Table B holds the same points as the rows below and some others, measured another way and shuffled. Each row below is followed by which row of B it is.
B:
0: [ 121  -20 -111  -93  103 -289  127 -278  -76  -34 -158 -183  270  256
   15  -77 -125 -222   60    7   78   50   -4   -5  -62  -73  329    3
  -30  188 -123  -14  112   27  426 -239  225  170  -82   69    3]
1: [ -46   58  -73 -329    3 -146  -48 -442  196   16  -63 -520   42   19
  125  119  255   31  456  -73   -7   34   12   34  -64   53  371  345
 -364 -155 -405 -467  317  271  251 -127  276  245 -424 -280  108]
2: [-152  112  179 -257  145 -137  181  -68  217  102   37 -308 -140 -232
 -103  -90   -8  107   74   36 -137 -105  215 -140  174  -36 -142  -43
 -409  159 -110 -356   38   33 -204  292 -242 -240  -63 -286  -64]
3: [  -4   53   50 -133   46 -213  214 -178   15  126 -207 -228    0   65
 -210 -214 -143  -62  -51   83  -46   13  224 -179  121   31  -22 -239
 -249  422  -58 -157   75  -72   43  191  -35    3  140 -101 -133]
4: [ -94  -17 -121  -20   74  194  259  149   73   36   17  301  -63   99
  -44  -12  -53    7 -230 -113   29   94  -49    6  138   27 -160    9
  237  -98  116   89  -12 -178  -97  -68  -52    7  134   -6  -35]
5: [  22  -61  164 -139  178 -343  211   14  -88   98 -152 -111    6   -2
 -286 -221 -367 -151 -246   93   82    6  208 -184  190  -78 -144 -315
 -203  506   92   29 -188  -87  -40  180  -86 -185  264   22 -148]
6: [-184  -34   54 -106   79  121   78  201   64   22  125  130 -125   83
  -26   42  -31   14 -117 -108   29  102   -3  -34  159   53   -5   77
   33 -179  161  -15 -132  118 -216   58  -14  -51   -5 -215  -20]
7: [ -66 -123  120 -329  247 -234   92   -3  109   20   -1 -167  -78 -251
 -113   82 -179  -20  -27  -56  189  -28   42  -42  126 -126 -180   76
 -284   82 -154 -130 -100  -20  -76    3  -48 -183    1  -15   12]
8: [-129   86   17  -50   63   17  214   85    2   71  -29   34   79  204
  -60 -131 -113 -129 -147   37  -68   54  118 -147   47   43   85 -181
  -78  165   60  -48   97  -91   51   53 -125   32   81  -93 -111]
9: [ -62   13 -175 -253  -59   91  227 -163  151  183 -242  -55 -133  -34
 -167  -12   98   31  -28  -32   76  142   57  -36   93  148 -221   22
 -137  102 -271 -259  309 -293   52  -91   71  241   94   20  -49]
10: [  14   99   88 -161   97 -404   -2 -108 -189   14    5 -332  326  332
   66 -160 -103 -394   73  155  -10  100   84  -45  -76  -60  578  -43
 -274  210  -12 -175   67  277  435 -225  139   97 -281  -91  -36]
11: [ 104  170 -103   -8  146 -252    5 -485  139 -211  225 -432  304  229
  435   13  278   10  538 -114 -263 -122 -124  197  -81 -178  767  468
   72 -377  -74 -245   93  606  375 -219  264   -1 -694 -383  206]
12: [  10  123  -92 -126  141 -162  153 -215   80  -47   54 -210  243  126
  191  -21   75 -133  181   -1  -90  -32  -33   61  -80 -106  344  165
  -72  -64 -165 -205  215   79  350 -262   34   50 -318  -69   59]
13: [-108 -105  -48 -148   48   94   43   94   51   19   40  115 -127   87
  -34   97    0    6  -72 -148  136  163  -72   32  142   66    5  173
   86 -219   67   -4  -95  105 -123  -80  157   74  -17 -124   28]
14: [ -38 -135   33 -266   60 -134   90 -102   51  107 -200 -144 -147  -54
 -243    6 -145    0  -57  -56  194   96  101 -112  154   63 -161  -35
 -229  204 -129 -106  -30  -55  -75  101  123   60  162  -49  -55]
15: [ -62 -175   11   -8  183    7  238   10   81  -36 -156  134  -40   59
 -200    5 -372   73 -198 -151  111  -57   94 -217  127  -23 -192 -206
   43  229   55  246 -136 -180 -151  300  -66  -71  394  -25  -94]
16: [-308 -112   61 -200  221  225   80  222  256  -80  173  129 -109 -116
   54  283 -101  121  -21 -221  102  -39  -41  -96   45  -21 -107  169
 -100 -312  -66  -15  -20  -28 -245  115 -165 -101   11 -190   35]
17: [ -92 -164   59 -150  178  -42  160  187    2   28  -49  162  -81  -21
 -190   24 -300  -64 -275  -77  200   67   34 -104  161  -33 -225 -104
  -18  125   77  132 -186 -139 -148   54  -49 -100  261   48  -63]
18: [-172 -110  168  -31  318    8  253  428    4  -43  135  342   -7  -21
 -119  -13 -442  -92 -415  -69   98  -44   52 -162  161 -142 -254 -222
   69  109  266  280 -304 -184 -250  155 -333 -345  310   29 -107]
19: [  42 -108 -167    7   74   34  335  -28   -4   61 -259  246   17  152
 -217 -105 -261  -52 -299  -70  127   72   40 -106  112   27 -236 -223
  199  280   24  215   31 -381   56   -2   19  103  398  183 -110]
20: [   8  -27 -199  -68   54   26  205  -42  -22   15 -107  140  147  233
   -1   -7  -66 -164 -118  -54  104  132  -74   22  -19   14   97   21
  148   11  -63   54  162 -181  264 -288  119  214   37  128  -13]
21: [   8  192   43  -42   45 -283   50 -451   68  -50  -29 -543  260  304
  148 -154   77  -55  391   41 -274  -96  161 -115  -75  -19  648   24
 -288  134 -113 -291  200  406  312  143  122   85 -349 -404   -3]
22: [  50   55  -30 -132  199 -201  202  135  -63   16  161   98  117   11
   64 -103  -40 -238 -173   44   34   83 -100  175  111 -182   29  119
  130  -58  112  -49  -96  -10  157 -414  -42 -164 -193  114   33]
23: [  -5   81   26 -114  116 -130  247  -86  106   70    2 -107  -61  -68
  -72 -145  -20   32  -34    5 -101  -32   94  -25  186  -59 -103  -22
  -62  123   18 -157  -24   -8  -79   81  -96 -165  -20 -133  -38]
24: [ 116  -58 -126 -125   43 -144  209  -73  -57  105 -143   68  -50   62
 -156 -130  -61 -104 -181  -15  128  165  -27   88  189  -11 -132   12
  147  129   44    0  -69 -100   67 -212  178   52   82  113  -20]
25: [-244 -127   43   -8  187  173  178  199   67  -76  -49  218   89  207
  -76  100 -379  -44 -209 -141   97  -31   80 -292  -27   29   10 -224
  -38  101   43  248    6 -192  -64  244 -174   27  329  -61 -112]
26: [-122   32 -245    0  -82  311  276  -26   88   90 -191  224    5  290
  -75  -32   16   -3 -143  -87   -6  149   24 -101   17  197  -32  -97
  154   26  -52   13  298 -306   81  -32   35  323  206  -12  -96]
27: [  52  106   51 -203  -50 -221  152   89 -142  262  -11  -45 -181   32
 -215 -320   75 -180 -239  163   -9  270   91   95  337   54 -116  -51
  -32  181  221 -246 -163  100  -99 -152   92  -68  -59  -67  -86]
28: [ -92  -23  -62   25  209  121  360  343   -5   11   57  456   64   91
  -70  -69 -277 -140 -439  -43   55   37  -27  -45  114  -93 -247 -177
  270   67  198  250  -78 -368  -45 -114 -261 -144  272  178  -96]
29: [ -11   89  -13 -175  -35  -49  219  181  -86  248   -8  124 -186   14
 -201 -250   71 -143 -307  108   13  261   49   87  306   72 -232  -47
   53  102  189 -185  -81  -78 -121 -187    7  -37   23    4  -92]
30: [ -56  169 -130   56    9  100  275  -68   62   40   -5   62  108  270
   55 -157   63  -44  -39   -8 -199   36   43  -40   41   47  168  -60
  132   15   68  -68  184  -56  119  -24  -57   84  -39 -138  -62]
31: [  82   48 -165 -136   51 -115  153 -191   43   26   -7  -80   56   86
   65  -50  135  -72   69  -42    4   99  -87  158   77  -40  135  218
   99 -107  -72 -163   92   63  203 -313  195   88 -226  -19   67]
32: [-115 -108 -147  -74  100  279  290  475  -17   93   66  633 -154   26
 -133   25 -132 -103 -531 -111  214  241 -155   98  222   22 -437    9
  402 -174  235  225 -143 -378 -195 -302  -90  -28  269  230  -49]
33: [-130  -45   83  -68  222  -54   82   13  101 -117  112  -56   92   99
   78   81 -168   -3   45 -125  -11  -84   19 -106   17  -83  205   48
  -66  -75   37   43  -86  166  -18  122  -51 -112  -58 -212   11]
34: [ -23  -86   -9 -233  188  -87  121  147   48   24  131  107 -106 -151
  -24   63  -29  -57 -141  -84  166  103 -123  157  189 -112 -174  231
   76 -190   42  -51 -181   11  -93 -268   34 -153 -103   39   67]
35: [ -80 -192 -113  -69   99   -6   74  -17 -109  -67 -247   99  279  421
  -64  114 -356 -274 -131  -96  281  128   -5 -200 -177   68  288 -154
  -38  182 -129  251  163 -184  376 -132  188  372  239  155  -67]
36: [ -20  121  145   68   43 -216   54 -102  -89  -11   62 -216  106  372
   11 -249  -65  -93   58   43 -218   23  156 -119  124   12  471 -112
  -49  145  293  -47 -174  459   11  241   86  -66 -135 -406  -72]
37: [ -21    6 -225  -58   60  106   67    7   18  -79  144  162  135  261
  238  119  156 -120   41 -149   58  163 -246  217  -21  -20  320  363
  307 -442   23    1   76  142  239 -478  244  192 -303  -24  125]
38: [  -4   47 -105  -82   67 -127   91 -269   23  -50  -81 -215  261  296
  113  -10   -9 -142  178  -35  -26   21   10  -46 -114    1  445   60
  -94   35 -163 -106  233  102  377 -143  165  222 -179  -98   14]
39: [-169   42 -169 -225 -182  312  240   14  153  286 -226  110 -322   -4
 -260  -55  179  106 -162  -34   44  254   95  -68  206  298 -375  -37
  -69   41 -127 -273  277 -325 -194   36   27  278  206  -83 -115]
40: [-144 -106 -158  -47  105  297  279  227  110   21  -38  429  -77   57
  -83   98 -143   18 -308 -171  146   99  -78  -39  101   42 -295  -16
  246 -111   43  183   33 -364 -112  -88  -89   59  273  108  -46]
41: [-138   31   53   -2  -55   -7  -61 -180   -4  -26  -46 -240   71  451
   31  -41   -5  -18  194  -76 -108   83  126 -191    2  175  560  -19
 -143   -3   86  -75   27  440   48  276  239  228 -104 -464  -48]
42: [ -43  127 -307 -111 -198  291  269 -137  140  215 -154  111 -188  128
  -78  -97  342   87  -41  -51  -71  242  -20   93  161  239 -145  124
  170 -118  -95 -270  333 -203    6 -185  147  331  -18  -76  -32]
43: [-163 -120 -149   31  185  295  393  482  -48   15  -61  687  108  190
 -129   29 -402 -222 -610  -85  217  118  -63 -120   20  -15 -340 -283
  323   99  133  409   39 -652   34 -206 -267   47  497  377 -142]
44: [ -27  -58  -87   31   71  -50   -1   -5 -146 -111   19   71  275  507
  129   21 -124 -259  -15  -86   80  151  -96   -7  -83   18  549   66
  166 -116  129  169  -26  239  314 -229  274  234 -114  -73   17]
45: [-123  -72  -97 -265   66  123  199  276   14  149  -23  283 -124  -58
 -136   54  -50 -142 -323  -35  236  227  -70   60  140   46 -326   51
   38  -64  -42  -54   53 -331  -41 -326  -28   73  120  191  -35]
46: [ -77  -53  101 -129  124  -77  127  106   39   53   43   21 -144  -23
 -130  -55 -128   15 -140  -58   45   50   61  -52  229  -18 -116  -14
  -32   38  150  -20 -222   94 -227  132  -24 -164   76 -157  -42]
47: [ -95   75   84 -127   44 -108  177    3   -5  126  -90 -122   -4  113
 -156 -179 -115 -103 -109   81  -53   62  190 -170  113   59   22 -212
 -231  290   23 -145   52  -37   -9  151  -89   -7   91 -139 -134]
48: [ -86 -128   -1  -24   86  -13  124   -3  -40  -15 -177   57   90  287
 -142  -12 -307 -102 -137  -83  122   64   92 -220   16   65  118 -201
  -33  221   37  180  -17  -58   60  155   74  140  270  -50 -104]
49: [ -62  -45  -28 -123   96 -113   24 -118  -12  -56  -54 -136  199  267
   54   57 -113 -164   82  -64   89   61    2  -80  -82    6  374   46
 -121   15  -99  -21  104  125  266 -100  171  186  -91  -86    4]
50: [ -24 -244 -210  -97   41  218  208  124   51   60 -151  420 -222   26
 -207  105 -128   61 -322 -225  299  210 -133   46  213   87 -399   71
  340 -107   56  226 -116 -285 -178 -129  177  130  339  156   -9]
51: [-207 -124   84  -84  276   82  207  323   71  -59   76  266   30    0
  -70   94 -362  -64 -291 -109  131  -39   26 -173   60  -89 -174 -139
   -9   35   88  206 -123 -215 -142   99 -258 -175  253   26  -75]
52: [ -99  -41  -69   45  125   35   23 -212   97 -195   20 -108  249  375
  200  134  -85    6  230 -200  -43  -66  -32 -116 -133   -4  547  116
   34 -167  -47   88   92  265  210   83  169  172 -133 -279   50]
53: [ -20 -120 -181  -44 -160  151  -38 -193   16   35 -145   17 -164  354
  -65   54  140   98   93 -212  102  269  -72   29  147  251  230  215
  201 -228   81    2  -46  304  -64   18  508  371  -15 -280   37]
54: [ -75 -353   13 -127  232   10  173  281  -33  -13 -135  380 -117  -26
 -293  121 -499  -63 -441 -177  408   98  -30 -129  170  -42 -409 -152
  125  151  102  391 -305 -303 -202   47    4  -71  508  217  -72]
55: [  15 -176  -10   15   51  -83   28  -95  -66  -48 -120   19   -9  315
 -111  -15 -208  -16  -52 -157  126  106   12  -94  125   62  205  -25
  127   56  172  205 -226  238  -37  149  301  109  147 -170  -21]
56: [ -52 -193 -160  -58   79  148  -13  -19   75 -129   68  175  -32  209
  110  236   12   58   51 -298  186  135 -225  113   57   30  195  356
  302 -447   60  155 -128  221  -10 -178  335  167  -97 -128  132]
57: [  74 -148 -163 -115   34  -83  162 -294   50   32 -309  -77   -3  124
 -169    4 -132   10    0 -116  170   75   27  -75   58   59  -24  -19
    2  194 -173   32   89 -124  137    1  256  223  189   40  -22]
58: [ 105   89 -419   64  -74  148  215 -401  117  -50 -107   28  176  365
  201    4  271   23  204 -160 -104   93 -167  167  -60   68  349  279
  370 -257 -132  -61  339   11  383 -345  330  386 -222  -59   96]
59: [ -54   -7  -61 -199   -5 -133  -18 -368   69    3 -184 -391  140  242
   24   53   26  -67  290  -49   39   58   77 -117 -105  104  429   86
 -313   72 -291 -230  280  173  306   -6  266  326 -158 -205    7]
60: [ -87   -7   -3 -136  -16   85  139  -45  153  120  -33  -29 -301  -40
 -152  -50   88  187  -22 -106  -29   95   69  -23  287  118 -186   77
   -5  -59   72 -156  -94  102 -322  207   72  -29   49 -280  -27]
61: [-113 -201   43 -205  153  -91  -38   52  -28  -59  -45  -20   68  153
  -37  169 -241 -151  -40 -122  270  109  -33  -89  -13    4  179   67
 -131  -26  -58   79  -74   97   93  -79  175  119   34  -31   11]
62: [ -93   56  115 -118  154 -153  270 -107  115   70 -139 -205   40  -19
 -167 -150 -232   -5  -50   50  -90 -125  261 -276   71  -32  -77 -297
 -330  423 -100 -121  106 -170  -22  329 -241 -121  191 -121 -146]
63: [  29    8 -119 -235   55  -62  151 -183  164   67   -7 -121 -131 -131
   -7   19  176   79   94  -89   32   68  -60  146  164  -22  -99  277
    1 -149 -144 -251   59   30  -10 -183  137    5 -185  -81   77]
64: [ -79  196   -3  -29   87  -43  228   23   28   40   98  -34  144  181
   77 -171   27 -132  -45   67 -195   13   71  -27   47  -33  204  -58
  -20   43   84 -148  116   25  122  -68 -143  -49 -147 -145  -61]
65: [ -83 -128 -150 -251  191   53   84 -169  262 -110   17  -66   16 -113
  127  307   31   99  193 -240  168  -38 -151   67  -44  -75   19  364
  -44 -316 -327 -100  158  -46  105 -195  111   86 -160  -24  141]
66: [  69   24 -104 -174  167 -242   96 -357  119  -91  -11 -316  204   40
  162   59   54  -56  280  -75   -1  -67  -55   79  -67 -135  316  250
 -102  -76 -260 -191  173  137  342 -232  158   55 -316  -71  105]
67: [-126 -152   28 -363  184  -45  322   80  150  177 -292   34 -166 -326
 -384   33 -339  -11 -308    1  278    3  170 -228  127   -6 -646 -263
 -355  440 -309  -76  137 -629 -116  106 -248  -52  473  250 -147]
68: [ -21   52  116 -173  176 -309   81 -119   18   -4   42 -293  119   41
   19  -83  -93 -126   89   43  -38  -37   93  -52   46 -107  237   12
 -249  132  -39 -182  -24  197  126    1   -3 -111 -180 -164  -11]
69: [ -93   66  -76 -130  196   45  340  171  101   44   60  198   69  -69
   -2  -32 -101 -112 -231    3   11   -3  -16   10   61 -111 -212  -36
   43   29  -50  -37  125 -363   66 -213 -264 -111   53  151  -44]
70: [  90   69   22 -189  128 -290  346 -235  117  156 -183 -234  -86 -215
 -233 -244  -99   32  -68   83  -59  -70  198  -73  222  -93 -315 -166
 -207  435 -127 -228   42 -212  -30  128 -131 -190  124    2  -94]
71: [  36  -79   97  -79  105 -250   23 -112  -40  -14  -14 -164  -49  125
  -92  -94 -132  -14   18  -67   39   51   59  -41  195  -28  167   26
  -32   82  163    8 -279  343  -85  151  201  -90  -28 -240   -4]

[  59   87  -63   65   89   44   90   48  -78 -212 -132   64  220   56
 -314  -21   58   46   52  -90  338   20  -69  157   19    9  228 -139
 -218 -179  119  -14] : 62
[ 240  104  310   25   94   58  103 -192   79  -88  137  242  -93  128
 -138  -11  -82   94 -114  -25  345  223 -126   99  -40  182  -83 -138
  -74  148  169  -99] : 26
[-236  -24 -203  -28    7  180 -100  140 -171  -12  -49  -11  -79 -282
  313   71  -23   60    2   97  -69   -6  134   85  -84 -211  -96   73
    4  -36 -198   76] : 51
[  40  -37 -110  -13   92 -156  102  116  101  -31  -24 -288  326 -199
 -444  104  308   66  -81   86  335 -147  -70   98    9  -34  366 -252
 -222 -217   75  126] : 65
[ 285  -24 -188  119  -81    0   34    0   -3 -164   -3  -42  206  -65
 -226  130  179   25   73   17  360 -127  -72   78  -57   84  371  -88
 -103  -60  137  126] : 49
[  59 -270  232 -180  145  -98  -83 -173  189   20  301  -19 -188  -92
  282  140 -172  213 -198  160  165  201  120  107 -378 -122  -93 -114
  355  185   99  275] : 17
[-150   42  -87 -125  -98  270   84  -71  -88  148  -83 -159 -519 -379
  342  169  -39   59   65  276 -182 -194 -219  -61 -214 -127  -41  270
  197  -31 -209  -52] : 0
[ 201  -92 -208  137 -100  -91   -4   78  120   31  141 -366  188 -286
 -177   48  279  -35  -15    6  237  -11  -69    5  -59  162  267 -140
 -235  -62   13    7] : 56
[  79 -266   81 -175   26  -96  -30 -149  199   91  250 -196 -188 -235
  227  241  -21  156 -133  262  119  -42    3   24 -334 -106   88  -48
  352  120   32  303] : 54
[ 187   23   16   61   74  -17   67  -22   35 -146   10   -1  121   -1
 -267   10   75   88  -28  -40  356   83  -67  125  -94   67  187 -154
 -145  -72  180   -2] : 3
[ 504  -13 -186  117 -161   41   69 -115   19 -168    8   12   42 -116
 -215  291  243  100   75  182  406 -285 -145   32 -170   92  465    9
   61   31  242  199] : 35
[-121 -174  370 -236  262 -151   13 -118  240  113  280  -85 -105  -92
   90   42 -124  179 -297  132  153  252   59  114 -192  -98 -194 -238
  156  111   22  139] : 63
[-293  113  198 -168   23  180  205 -124   45  243  -16 -212 -444 -203
  151  -54 -141  -49    3   82 -143   39 -365  -60  -13   60 -176   97
  -19  -69 -264 -279] : 9
[ -79  -84  182 -128   53   61  -16 -133   51   44  184  124 -128  -24
  268   83 -178   49  -95   95   84   93   17   73  -41  -26 -140  -56
  163  167 -101  131] : 37
[-125 -202  123 -114  153  -59  -95  -19   96   18  213  -68  -39 -107
  236   -2 -152  113 -148   16   98  267  148  124 -215 -106 -143 -145
  108   67  -30  133] : 16
[ -38  -97  431 -225  363  -43   13 -187   92 -142  126  251 -178  154
   66    5 -314  299 -228   41  269  361  107  231 -345 -195 -204 -179
  264   80  237  136] : 69
[  99   63  -39   48  115    9  102   27  -39 -208 -125   -2  167   34
 -350  -10   64   90   31  -73  359   41  -88  155  -84    1  256 -145
 -179 -198  187  -24] : 12
[ 177 -148  361 -228   88 -104  109 -300  274  115  285  -21 -253  -76
   47  243  -56  176 -206  294  237  -34 -139   18 -226    8   32 -118
  341  213  106  237] : 57
[ 190    8 -171  111   -8  -20   40   81   16  -84  -10 -196  141 -213
 -271   60  243   69  -11   28  289  -27  -61   71 -115   46  261 -109
 -211 -127  118   -4] : 15
[ -29 -184  413 -340  302 -162   77 -218  234   24  196   44 -152  -13
    8  211 -135  293 -281  285  254   51   18  142 -296 -227  -24 -204
  386   99  162  336] : 67
[-245   92   68  -63  -35  292   59 -108 -160  -20  -60  238 -194   88
  320  -40 -312 -102  141  -62  -41   44 -141   56  125   30 -147  110
   32   35 -254  -88] : 8
[  54    0 -115   73   62  -41   42  105   25  -72  -17 -203  186 -161
 -261  -23  167   42  -21  -45  257   59  -46   96  -60   36  193 -162
 -256 -167   62  -43] : 45
[ 122   -1 -106   69  -24 -101   60   91  119   59  101 -269  243 -267
 -305   88  325  -11  -95   89  269  -96  -84   23   90  115  231 -205
 -283  -61  -16   35] : 50
[  63  -98 -177   89   97    5 -100  118  -62 -213  -13  -58  147  -91
  -27  -37   11  126    6 -104  244  204  156  181 -261  -95  118 -104
  -98 -128  145   60] : 18
[-373 -113  -70 -136   33   68   37   52   28  177   -2 -429 -228 -319
  251  -63 -100  -31   37   19 -168   78 -131   -2 -171  -92  -49   51
   11 -186 -269 -104] : 34
[-403    1   32  -95  119  117   54   57  -56   41  -67 -155  -74  -71
  125 -171 -201  -56   49 -137  -57  204  -95   86   -6  -52 -124  -31
 -133 -190 -228 -174] : 2
[ -32   57 -136   21 -156  157   35  -20 -127  -75  -14  280  280   77
   45  187   21 -156  130   63  194 -322  -54   61  400   70  207  -41
  -63   87 -225  237] : 52
[ 251 -176  269 -119   11   21    9 -336  169  -14  272  103 -344   31
  276  160 -237  149  -70  134  205  130  -90   43 -349   54  -23    9
  398  252  142  170] : 48
[   8 -244  241 -129   79  -68  -87 -163  208  117  369  -91 -225 -131
  363   49 -184  106 -188   85   73  285   72   50 -275    6 -214  -98
  240  224  -27  123] : 13
[ 130  -71  461 -223  154    0  123 -355  195   30  209  142 -384   72
  113  130 -245  198 -165  181  216  140 -161   67 -285    2 -107  -59
  354  197  152  103] : 19
[-257   42  -50  -37  -17  276  -66   38 -155   87    9   25 -349 -277
  472  -13 -152   25   -7   76 -191  128   25   26 -103 -111 -316  161
   21   62 -269 -119] : 47
[  37  -46 -178  170  -19   14  -63  127   -9  -68   70 -200  174 -141
  -46 -134   62  -47   37 -198  178  238   21   84  -53  130   69 -117
 -307  -99  -22 -128] : 6
[  38  -82  258 -111  113  118  -62 -196   21  -34  194  234 -342   -7
  377   63 -285  180 -128   92   92  267   72  107 -291  -77 -271   15
  281  230   52   79] : 21
